Here is a tiny trained network, its code and every weight. The questions are about switching its units off for an input and a target symbol, where a switched-off unit gives its printed mean instead of its output.

import numpy as np


def w(rows, s, z=0):
    codes = np.array(rows[::2]) - 128.0
    scale = np.full(codes.shape[1], s)
    scale[-1] = z or s
    return codes * scale


def norm(h):
    return h / np.sqrt((h * h).mean(-1, keepdims=True) + 1e-5)


def f(y):
    return np.maximum(y, 0)


def softmax(a):
    e = np.exp(a - a.max(-1, keepdims=True))
    return e / e.sum(-1, keepdims=True)


def log_softmax(a):
    a = a - a.max(-1, keepdims=True)
    return a - np.log(np.exp(a).sum(-1, keepdims=True))


def net(x, mask):
    ids = ['αβγδεηθλμξπστφω'.index(c) for c in x.split()]
    T = len(ids)
    res = E[ids] + P[:T]
    u = 0
    for l in range(2):
        q, k, v = (norm(res) @ M[l].T for M in (Q, K, V))
        z = softmax(np.where(np.tri(T) > 0, q @ k.T / 4**0.5, -1e9)) @ v
        res = res + np.where(mask[u], z, O[l][:, -1]) @ O[l][:, :-1]
        u += 1
        y = f(norm(res) @ A[l][:, :-1].T + A[l][:, -1])
        res = res + np.where(mask[u : u + 8], y, B[l][:, -1]) @ B[l][:, :-1]
        u += 8
    return log_softmax(norm(res)[-1] @ U[:, :-1].T + U[:, -1])


Q, K, V, O, A, B = {}, {}, {}, {}, {}, {}
E = w([
[90,65,165,96,115,119,96,134,118,65,124],'α',
[143,55,129,114,100,166,122,102,173,80,54],'β',
[145,104,185,158,120,69,105,141,87,130,213],'γ',
[97,92,219,135,84,192,59,80,169,90,65],'δ',
[145,102,88,144,150,152,126,103,157,95,60],'ε',
[172,63,96,255,177,103,195,169,71,113,128],'η',
[45,127,203,106,145,163,74,125,114,107,192],'θ',
[82,124,147,103,202,127,98,104,136,123,132],'λ',
[230,111,61,193,122,4,47,58,187,96,108],'μ',
[152,102,172,145,26,123,57,111,165,170,106],'ξ',
[236,127,76,125,179,134,125,89,133,112,147],'π',
[169,168,153,147,145,153,50,51,173,184,156],'σ',
[171,112,168,115,110,112,82,106,108,114,94],'τ',
[47,76,154,146,113,72,128,172,146,97,203],'φ',
[53,125,118,41,174,171,128,105,233,100,167],'ω',
],0.012)
P = w([
[92,71,107,60,119,140,177,69,146,177,108],'0',
[238,91,208,80,250,175,59,155,8,124,113],'1',
[158,120,48,94,78,122,180,12,192,97,196],'2',
[171,132,129,51,181,67,2,101,28,86,111],'3',
[145,142,106,235,70,108,172,21,210,94,188],'4',
[150,169,132,49,184,35,22,127,89,68,27],'5',
[179,164,141,248,65,86,178,50,167,161,198],'6',
],0.012)
Q[0] = w([
[179,39,173,135,212,142,65,137,169,87,209],'L0H1',
[143,41,115,93,187,42,51,70,134,33,130],'L0H1',
[167,45,87,71,99,188,146,134,75,254,105],'L0H1',
[164,90,195,115,155,196,124,163,102,240,153],'L0H1',
],0.0084)
K[0] = w([
[81,176,157,179,98,152,254,46,178,89,166],'L0H1',
[141,175,142,187,96,147,184,68,166,49,158],'L0H1',
[181,64,73,37,105,152,134,117,108,96,149],'L0H1',
[94,88,79,61,121,125,134,82,95,178,113],'L0H1',
],0.0091)
V[0] = w([
[164,210,181,56,35,189,136,97,156,189,72],'L0H1',
[129,128,164,134,71,227,56,198,90,132,230],'L0H1',
[3,148,131,141,194,175,164,200,165,108,89],'L0H1',
[185,176,86,150,191,210,116,162,112,178,198],'L0H1',
],0.0062)
O[0] = w([
[49,124,195,194,193,91,184,116,197,200,75,104],'L0H1',
[124,33,196,100,143,50,39,157,209,87,125,33],'L0H1',
[96,48,25,132,65,159,66,75,99,219,124,1],'L0H1',
[88,124,84,116,137,253,66,209,252,96,186,33],'L0H1',
],0.0065,0.0062)
A[0] = w([
[187,140,198,126,216,150,80,247,161,113,105,79],'L0N1',
[145,140,94,116,119,154,149,83,140,106,151,108],'L0N2',
[175,81,158,153,188,110,26,207,157,176,127,2],'L0N3',
[170,56,99,79,159,144,22,161,124,108,166,65],'L0N4',
[161,113,134,111,106,132,73,105,118,115,88,180],'L0N5',
[178,159,140,139,125,132,118,155,162,128,137,66],'L0N6',
[107,109,143,111,45,154,125,139,160,106,134,115],'L0N7',
[141,70,111,113,150,153,39,150,78,161,118,133],'L0N8',
],0.013,0.0048)
B[0] = w([
[108,211,55,168,4,81,175,174,170,102,102,255],'L0N1',
[131,133,169,153,161,100,105,153,145,129,138,253],'L0N2',
[13,121,75,149,96,115,168,138,182,50,38,163],'L0N3',
[131,120,123,227,133,110,67,220,141,119,93,208],'L0N4',
[82,137,131,131,140,110,158,189,123,120,178,251],'L0N5',
[94,93,108,78,121,146,156,118,116,114,117,177],'L0N6',
[143,124,114,140,175,137,226,136,97,125,111,159],'L0N7',
[176,143,157,157,233,91,58,143,155,110,135,225],'L0N8',
],0.014,0.0055)
Q[1] = w([
[105,221,102,191,168,84,92,218,136,64,62],'L1H1',
[98,132,115,59,143,124,69,217,52,201,31],'L1H1',
[114,197,150,196,116,73,124,170,90,106,181],'L1H1',
[97,235,81,33,171,57,110,255,75,126,10],'L1H1',
],0.0087)
K[1] = w([
[147,124,150,152,86,141,130,66,153,119,197],'L1H1',
[115,149,111,143,146,47,141,145,175,23,188],'L1H1',
[131,106,122,163,90,154,169,77,143,147,168],'L1H1',
[142,156,178,252,102,91,154,100,176,64,152],'L1H1',
],0.013)
V[1] = w([
[192,223,138,152,195,81,46,124,55,140,164],'L1H1',
[188,188,96,172,169,198,165,113,180,171,79],'L1H1',
[224,150,163,119,74,111,207,197,60,57,57],'L1H1',
[76,146,251,176,185,145,87,137,146,112,122],'L1H1',
],0.014)
O[1] = w([
[119,154,94,161,170,79,253,104,71,114,181,254],'L1H1',
[127,181,202,170,133,217,153,154,161,115,72,154],'L1H1',
[202,117,125,84,188,84,149,210,133,164,80,145],'L1H1',
[162,61,149,196,176,135,124,68,142,164,202,216],'L1H1',
],0.018,0.0067)
A[1] = w([
[195,57,155,99,152,75,101,107,129,137,151,185],'L1N1',
[181,120,185,159,142,159,45,180,187,164,77,45],'L1N2',
[202,108,120,67,152,71,132,196,119,179,90,130],'L1N3',
[138,201,180,154,88,203,215,138,128,94,133,36],'L1N4',
[100,202,35,102,110,135,109,193,70,46,111,52],'L1N5',
[115,67,99,74,36,142,67,49,156,141,147,33],'L1N6',
[7,138,67,89,40,136,157,92,93,71,189,104],'L1N7',
[162,133,194,140,211,172,191,150,126,134,105,2],'L1N8',
],0.016,0.0072)
B[1] = w([
[53,175,77,149,139,110,112,104,132,243,132,205],'L1N1',
[85,82,173,105,51,79,205,105,189,148,114,193],'L1N2',
[118,156,175,105,113,151,88,40,141,54,109,247],'L1N3',
[48,139,62,86,183,155,78,137,121,210,58,212],'L1N4',
[57,69,226,118,48,177,71,146,94,162,222,185],'L1N5',
[223,3,25,155,129,121,105,204,115,58,166,153],'L1N6',
[220,223,99,186,65,111,163,114,241,139,133,212],'L1N7',
[216,107,125,166,62,145,64,122,72,167,191,208],'L1N8',
],0.015,0.016)
U = w([
[68,144,116,108,130,125,1,93,81,122,126,83],'α',
[94,81,178,87,129,112,194,111,163,50,80,207],'β',
[108,126,77,65,217,86,150,74,140,149,106,137],'γ',
[159,38,76,166,182,86,102,209,180,136,95,199],'δ',
[69,155,95,98,108,142,103,210,142,202,94,110],'ε',
[77,147,147,83,89,156,201,110,37,129,145,159],'η',
[123,77,145,159,140,140,206,63,86,90,213,129],'θ',
[88,208,74,166,114,132,133,68,148,103,69,62],'λ',
[224,153,125,123,183,79,154,177,172,122,85,135],'μ',
[62,110,175,135,118,83,178,127,148,244,157,2],'ξ',
[158,130,80,139,174,182,65,156,113,196,131,145],'π',
[47,95,190,164,171,186,102,74,122,68,123,130],'σ',
[182,130,202,140,97,133,77,69,107,154,150,9],'τ',
[142,142,96,102,53,43,168,199,139,123,192,67],'φ',
[176,121,140,122,114,208,79,193,139,34,189,229],'ω',
],0.0097,0.006)

Each question gives the input, a string of symbols that net reads in full, and the target symbol t.
The units are the heads (4 rows each of Q, K, V and O) and the neurons (one row each of A and B). Each row of codes is followed by its name. A weight is (code - 128) times the scale printed after its matrix; where a second scale follows, it is the last column's (O, A, B and U).
mask holds one flag per unit, layer by layer, with each layer's heads first. A switched-off unit (its flag False) gives its mean, the last column of its rows in O or B, instead of its output. The means were averaged over made-up inputs and are rounded, as every weight is.
A unit's drop is (log p(t) with every unit on - log p(t) with that unit switched off) / (log p(t) with every unit on - log p(t) with every unit switched off).
The circuit of an input: a set's keep is (log p(t) with only the set's units on - log p(t) with every unit switched off) / (log p(t) with every unit on - log p(t) with every unit switched off). Starting from the 12 units with the biggest drops (on a tie, the unit counted first), units are removed one at a time, each time the one whose removal leaves the highest keep (on an exact tie, the one counted first), for as long as the keep stays at least 0.8.
circuit, biggest first: the units of the circuit, biggest drop first
most important unit: the unit with the biggest drop
top k neurons: the k neurons with the biggest drops, biggest first
k most important neurons of layer l: the k neurons of layer l with the biggest drops, biggest first
input φ θ φ, target φ: top neuron -> (L0N1)
input α ε λ μ λ μ, target θ: circuit, biggest first -> (L1H1 L0N1)
input μ σ θ ξ, target δ: 2 most important neurons of layer 0 -> (L0N7 L0N8)
input ξ γ τ, target ξ: circuit, biggest first -> (L0H1 L1H1 L1N2 L1N1)
input θ μ θ ξ φ, target θ: circuit, biggest first -> (L0H1 L1H1 L0N8 L0N1)
input φ η ω β, target σ: 2 most important neurons of layer 0 -> (L0N1 L0N2)
input λ β ξ δ τ σ τ, target λ: 2 most important neurons of layer 0 -> (L0N1 L0N5)
input μ α λ τ, target θ: circuit, biggest first -> (L0N2 L1H1)
input ε δ γ, target ε: circuit, biggest first -> (L0H1 L1H1 L1N4)
input σ σ π ω β λ ω, target σ: circuit, biggest first -> (L1H1 L0H1 L1N7)
input ω ε θ θ, target δ: top 3 neurons -> (L0N7 L0N8 L0N4)
input φ τ λ φ β, target φ: circuit, biggest first -> (L1H1 L0H1 L0N4)
input λ β ξ, target λ: top 2 neurons -> (L0N1 L1N7)
input η β φ ξ, target α: circuit, biggest first -> (L1H1 L1N3)
input μ ξ π, target μ: circuit, biggest first -> (L1H1)
input μ θ β γ, target τ: 2 most important neurons of layer 1 -> (L1N8 L1N3)
input φ α ξ λ μ, target φ: circuit, biggest first -> (L1H1 L0H1 L1N5)
input φ θ π λ, target ε: circuit, biggest first -> (L1H1 L1N5)
input φ γ δ μ γ, target φ: circuit, biggest first -> (L1H1 L0H1)
input τ μ φ γ, target α: top 4 neurons -> (L0N8 L1N3 L0N4 L0N7)
input τ τ σ δ ω μ μ, target τ: top 2 neurons -> (L0N1 L1N8)
input ξ ω π η, target ε: most important unit -> L0H1
input μ η λ α μ, target μ: circuit, biggest first -> (L0H1 L1H1)
input λ σ β φ η, target λ: top 4 neurons -> (L0N1 L1N7 L1N4 L0N5)
input ξ β λ β η ξ δ, target ξ: top 3 neurons -> (L0N1 L1N2 L0N8)
input φ τ ω λ δ θ, target ξ: top 3 neurons -> (L0N1 L0N8 L1N2)
input ξ π δ ξ, target ξ: top 4 neurons -> (L0N1 L0N8 L1N2 L1N1)
input τ ξ θ φ η α σ, target τ: 2 most important neurons of layer 0 -> (L0N8 L0N1)
